Here is a tiny trained network, its code and every weight. The questions are about switching its units off for an input and a class, where a switched-off unit gives its printed mean instead of its output.

import numpy as np


def w(rows, s, z=0):
    codes = np.array(rows[::2]) - 128.0
    scale = np.full(codes.shape[1], s)
    scale[-1] = z or s
    return codes * scale


def norm(h):
    return h / np.sqrt((h * h).mean(-1, keepdims=True) + 1e-5)


def f(y):
    return np.maximum(y, 0)


def log_softmax(a):
    a = a - a.max(-1, keepdims=True)
    return a - np.log(np.exp(a).sum(-1, keepdims=True))


def net(x, mask):
    res = np.array(x, float).reshape(1, 6) / 4 @ E
    u = 0
    for l in range(2):
        y = f(norm(res) @ A[l][:, :-1].T + A[l][:, -1])
        res = res + np.where(mask[u : u + 9], y, B[l][:, -1]) @ B[l][:, :-1]
        u += 9
    return log_softmax(norm(res)[-1] @ U[:, :-1].T + U[:, -1])


A, B = {}, {}
E = w([
[123,134,133,118,136],'x0',
[254,104,217,93,129],'x1',
[196,223,194,124,130],'x2',
[127,127,129,130,129],'x3',
[84,156,212,106,64],'x4',
[125,136,130,113,132],'x5',
],0.0072)
A[0] = w([
[89,79,145,95,86,71],'0.n0',
[79,80,165,109,112,170],'0.n1',
[155,169,94,189,129,2],'0.n2',
[179,217,94,145,180,80],'0.n3',
[150,77,211,85,92,181],'0.n4',
[106,249,143,184,49,165],'0.n5',
[156,99,143,155,126,155],'0.n6',
[131,169,87,151,194,81],'0.n7',
[136,115,203,182,127,41],'0.n8',
],0.012,0.0039)
B[0] = w([
[151,190,150,194,51,176],'0.n0',
[198,156,84,155,124,201],'0.n1',
[167,138,112,121,33,148],'0.n2',
[120,197,95,195,134,191],'0.n3',
[168,166,51,146,188,238],'0.n4',
[108,57,243,33,158,253],'0.n5',
[96,137,148,100,163,165],'0.n6',
[130,103,107,106,1,179],'0.n7',
[89,135,142,144,98,158],'0.n8',
],0.0084,0.0074)
A[1] = w([
[211,25,33,96,175,186],'1.n0',
[180,191,168,197,164,109],'1.n1',
[196,144,181,15,97,254],'1.n2',
[221,214,187,153,232,19],'1.n3',
[196,62,161,155,190,11],'1.n4',
[208,134,36,164,200,228],'1.n5',
[94,67,100,70,101,178],'1.n6',
[138,71,135,62,255,105],'1.n7',
[13,181,173,199,69,151],'1.n8',
],0.0078,0.0018)
B[1] = w([
[119,147,168,96,164,219],'1.n0',
[87,2,75,129,170,198],'1.n1',
[131,173,69,204,82,234],'1.n2',
[57,77,60,177,57,238],'1.n3',
[83,244,143,136,107,165],'1.n4',
[119,103,187,100,159,255],'1.n5',
[229,108,73,236,183,181],'1.n6',
[108,223,192,54,110,184],'1.n7',
[165,174,152,100,91,207],'1.n8',
],0.009,0.0066)
U = w([
[138,84,65,190,180,63],'0',
[125,190,154,165,19,83],'1',
[133,125,246,1,183,249],'2',
],0.012,0.0019)

Each question gives the input, the list of numbers given to net, and the class t.
The units are the neurons (one row each of A and B). Each row of codes is followed by its name. A weight is (code - 128) times the scale printed after its matrix; where a second scale follows, it is the last column's (A, B and U).
mask holds one flag per neuron, layer by layer. A switched-off neuron (its flag False) gives its mean, the last column of its row in B, instead of its output. The means were averaged over made-up inputs and are rounded, as every weight is.
A unit's drop is (log p(t) with every unit on - log p(t) with that unit switched off) / (log p(t) with every unit on - log p(t) with every unit switched off).
The circuit of an input: a set's keep is (log p(t) with only the set's units on - log p(t) with every unit switched off) / (log p(t) with every unit on - log p(t) with every unit switched off). Starting from the 12 units with the biggest drops (on a tie, the unit counted first), units are removed one at a time, each time the one whose removal leaves the highest keep (on an exact tie, the one counted first), for as long as the keep stays at least 0.8.
circuit, biggest first: the units of the circuit, biggest drop first
unit that matters most: the unit with the biggest drop
k most important neurons: the k neurons with the biggest drops, biggest first
top k neurons in layer l: the k neurons of layer l with the biggest drops, biggest first
drop when u is switched off: that unit's drop, to one decimal
input [-2,-7,7,-2,-8,2], class 1: circuit, biggest first : (0.n7)
input [-7,2,-5,6,0,4], class 2: top 2 neurons in layer 1 : (1.n5 1.n2)
input [5,0,3,4,-7,-7], class 1: top 3 neurons in layer 0 : (0.n7 0.n2 0.n4)
input [5,6,-4,7,1,-8], class 0: top 2 neurons in layer 0 : (0.n5 0.n0)
input [8,8,-5,5,7,-3], class 0: circuit, biggest first : (0.n4 0.n5)
input [0,6,0,-5,5,7], class 0: 4 most important neurons : (0.n5 0.n4 1.n1 1.n8)
input [-2,3,-1,8,7,-7], class 0: 2 most important neurons : (0.n4 1.n1)
input [0,2,7,5,0,1], class 0: circuit, biggest first : (0.n3 1.n1)
input [0,8,7,-2,5,5], class 1: 2 most important neurons : (1.n3 1.n2)
input [7,1,8,-1,-6,8], class 0: top 2 neurons in layer 0 : (0.n3 0.n0)
input [8,1,-5,-3,5,5], class 0: top 3 neurons in layer 0 : (0.n4 0.n1 0.n7)
input [-2,1,-2,4,-4,8], class 2: 2 most important neurons : (1.n0 1.n3)
input [2,8,2,5,6,8], class 1: top 2 neurons in layer 0 : (0.n3 0.n0)
input [-7,0,4,-7,4,2], class 2: unit that matters most : 0.n5
input [-2,7,1,1,6,6], class 1: drop when 0.n5 is switched off : -0.2
input [7,-2,1,-4,2,-1], class 2: drop when 0.n5 is switched off : 1.4
input [5,-4,2,-4,-6,-5], class 1: drop when 0.n4 is switched off : 0.1
